Questions about the row below.
1) Read off the entry just right of the largest entry.
2) Read off the entry just left of the smallest entry.
[151 126 124 120 121]
1) 126
2) 124

data =
[[141 125 127 132 137 129 120 136 121 118 140]
 [128 118 132 133 128 139 125 119 120 136 122]
 [127 120 136 134 125 137 124 116 124 138 119]
 [115 132 123 121 142 124 141 108 130 123 133]
 [123 138 117 116 129 125 137 114 132 123 138]
 [136 118 132 141 143 123 117 143 121 119 133]
 [114 130 125 120 143 121 142 108 132 121 132]
 [140 129 119 127 137 133 128 130 119 116 144]
 [141 128 122 128 134 133 126 130 120 118 143]
 [116 131 119 119 138 125 146 104 129 126 134]
 [133 119 131 136 133 132 122 128 121 128 126]
 [126 124 135 131 120 138 124 112 127 140 119]
 [137 128 122 126 122 136 132 120 118 133 131]
 [135 119 130 140 143 121 115 146 122 116 134]]
Counting starts at 0.
The bottom entry of the column that holds the smallest entry is 146
Find the entry in row 1 and column 2.
A: 132
Find the entry at row 0, column 1.
A: 125
Find the entry just left of the smallest entry.
A: 146
The entry at row 2, column 0 is 127
The entry at row 0, column 2: 127
Find the entry in the bottom-left corner.
A: 135
Find the entry in row 0 and column 0.
A: 141
The entry just right of the smallest entry is 129
The entry in row 1 and column 0 -> 128
The top-right entry: 140
The entry in row 2 and column 1 is 120
The bottom-right entry -> 134
Find the entry directly above the smallest entry.
A: 130
Find the entry directly below the smallest entry.
A: 128
The smallest entry -> 104

[[135 134 106 141 144 155 149 100 154 120 118]
 [132 135 139 122 117 136 133 136 136 145 144]
 [128 130 122 136 134 152 144 113 150 136 134]
 [139 139 128 122 118 150 146 119 149 141 139]
 [141 146 126 124 121 152 144 124 153 136 134]
 [125 122 116 145 151 125 124 122 125 112 113]
 [120 119 124 141 143 129 128 123 128 128 128]
 [128 129 136 125 120 139 137 127 138 147 146]
 [139 129 125 123 120 138 145 110 136 136 136]
 [139 146 121 130 131 147 136 128 148 125 124]
 [130 136 135 128 127 131 125 142 132 134 133]
 [121 117 132 136 138 113 117 136 113 126 128]
 [120 130 138 135 134 128 119 147 129 135 135]]
Indices start at 0.
What is the entry at row 1, column 0?
A: 132
The entry at row 0, column 1: 134
What is the entry at row 2, column 0?
A: 128
The entry at row 0, column 0 -> 135
The entry in row 0 and column 2 is 106
The centre entry -> 129
The entry in the bottom-left corner -> 120
What is the entry in the bottom-right corner?
A: 135
What is the entry in row 1 and column 1?
A: 135
The entry at row 2, column 2: 122
What is the entry directly below the smallest entry?
A: 136
The top entry of the column that holds the smallest entry: 100
The top-right entry is 118
What is the entry just left of the smallest entry?
A: 149
The bottom entry of the column that holds the smallest entry is 147
The entry directly above 142 is 128
The top entry of the column that holds the largest entry: 155
The entry just right of the centre entry is 128
What is the entry just right of the smallest entry?
A: 154
The entry in row 1 and column 2 -> 139
The entry directly below the largest entry is 136
